Below are the code and all the weights of a small trained network. Each question names an input and a class and asks about switching units off, where a switched-off unit gives its printed mean instead of its output.

import numpy as np


def w(rows, s, z=0):
    codes = np.array(rows[::2]) - 128.0
    scale = np.full(codes.shape[1], s)
    scale[-1] = z or s
    return codes * scale


def norm(h):
    return h / np.sqrt((h * h).mean(-1, keepdims=True) + 1e-5)


def f(y):
    return y / 2 * (1 + np.tanh(0.7978845608 * (y + 0.044715 * y**3)))


def log_softmax(a):
    a = a - a.max(-1, keepdims=True)
    return a - np.log(np.exp(a).sum(-1, keepdims=True))


def net(x, mask):
    res = np.array(x, float).reshape(1, 6) / 4 @ E
    u = 0
    for l in range(2):
        y = f(norm(res) @ A[l][:, :-1].T + A[l][:, -1])
        res = res + np.where(mask[u : u + 3], y, B[l][:, -1]) @ B[l][:, :-1]
        u += 3
    return log_softmax(norm(res)[-1] @ U[:, :-1].T + U[:, -1])


A, B = {}, {}
E = w([
[249,223,186],'x0',
[178,38,215],'x1',
[208,83,3],'x2',
[132,132,125],'x3',
[127,122,129],'x4',
[128,129,127],'x5',
],0.0021)
A[0] = w([
[127,234,225,5],'L0N1',
[3,93,182,151],'L0N2',
[254,144,85,102],'L0N3',
],0.0062,0.0011)
B[0] = w([
[229,105,3,192],'L0N1',
[147,208,212,253],'L0N2',
[31,161,228,204],'L0N3',
],0.0057,0.0024)
A[1] = w([
[114,112,124,252],'L1N1',
[100,255,129,69],'L1N2',
[120,15,145,45],'L1N3',
],0.0084,0.0041)
B[1] = w([
[137,74,113,252],'L1N1',
[88,158,117,229],'L1N2',
[161,254,98,159],'L1N3',
],0.0094,0.0028)
U = w([
[40,186,134,252],'0',
[194,174,38,193],'1',
[132,95,251,146],'2',
[216,67,153,37],'3',
[85,35,42,30],'4',
],0.015,0.0017)

Each question gives the input, the list of numbers given to net, and the class t.
The units are the neurons (one row each of A and B). Each row of codes is followed by its name. A weight is (code - 128) times the scale printed after its matrix; where a second scale follows, it is the last column's (A, B and U).
mask holds one flag per neuron, layer by layer. A switched-off neuron (its flag False) gives its mean, the last column of its row in B, instead of its output. The means were averaged over made-up inputs and are rounded, as every weight is.
A unit's drop is (log p(t) with every unit on - log p(t) with that unit switched off) / (log p(t) with every unit on - log p(t) with every unit switched off).
The circuit of an input: a set's keep is (log p(t) with only the set's units on - log p(t) with every unit switched off) / (log p(t) with every unit on - log p(t) with every unit switched off). Starting from all 6 units, units are removed one at a time, each time the one whose removal leaves the highest keep (on an exact tie, the one counted first), for as long as the keep stays at least 0.8.
circuit, biggest first: the units of the circuit, biggest drop first
unit that matters most: the unit with the biggest drop
k most important neurons: the k neurons with the biggest drops, biggest first
k most important neurons of layer l: the k neurons of layer l with the biggest drops, biggest first
input [-2,-7,1,-5,-8,-4], class 4: circuit, biggest first -> [L0N2, L1N3]
input [-4,3,0,-2,-6,-2], class 2: most important neuron of layer 0 -> [L0N2]
input [-8,3,-2,-3,6,-1], class 2: circuit, biggest first -> [L0N2, L1N2]
input [1,1,-5,8,-8,-4], class 3: circuit, biggest first -> [L0N1, L1N3]
input [1,-2,8,8,7,-1], class 0: 2 most important neurons of layer 0 -> [L0N3, L0N1]
input [2,1,-7,6,2,-7], class 3: 4 most important neurons -> [L0N1, L1N3, L0N3, L1N2]
input [0,-3,4,-8,-5,-6], class 4: 2 most important neurons -> [L0N2, L1N3]
input [4,7,-3,-4,-7,-6], class 3: circuit, biggest first -> [L0N1, L0N2]
input [3,6,-7,8,7,8], class 3: circuit, biggest first -> [L0N1, L0N3]
input [-3,-4,1,5,7,8], class 4: 4 most important neurons -> [L0N3, L1N3, L0N2, L1N1]
input [1,8,-5,-3,0,-4], class 3: circuit, biggest first -> [L0N3, L0N1]
input [7,1,-4,-3,1,-3], class 3: 2 most important neurons -> [L0N1, L1N3]
input [4,5,6,2,8,-5], class 2: 2 most important neurons -> [L0N3, L0N1]
input [8,2,2,2,2,-5], class 2: most important neuron -> [L0N3]
input [8,5,-4,-3,-3,5], class 3: 2 most important neurons of layer 0 -> [L0N1, L0N2]
input [5,1,-2,-8,5,5], class 3: 3 most important neurons -> [L0N1, L1N3, L1N2]
input [0,-3,6,-4,5,7], class 4: 2 most important neurons -> [L0N2, L1N3]
input [2,2,-8,-2,-4,-2], class 3: 3 most important neurons -> [L0N1, L0N3, L1N3]
input [-1,7,3,3,-7,8], class 1: 2 most important neurons -> [L1N3, L0N2]
input [1,4,6,-1,5,-2], class 2: unit that matters most -> L0N3
input [-1,-6,2,7,-6,-3], class 4: 3 most important neurons -> [L0N2, L1N3, L0N3]
input [-7,5,6,8,0,-4], class 1: 2 most important neurons -> [L1N3, L0N1]
input [3,6,-5,8,1,7], class 3: 2 most important neurons -> [L0N1, L0N3]
input [4,6,-3,2,7,4], class 3: circuit, biggest first -> [L0N1, L0N2]
input [1,1,-8,-3,-8,-8], class 3: circuit, biggest first -> [L0N1, L1N3]
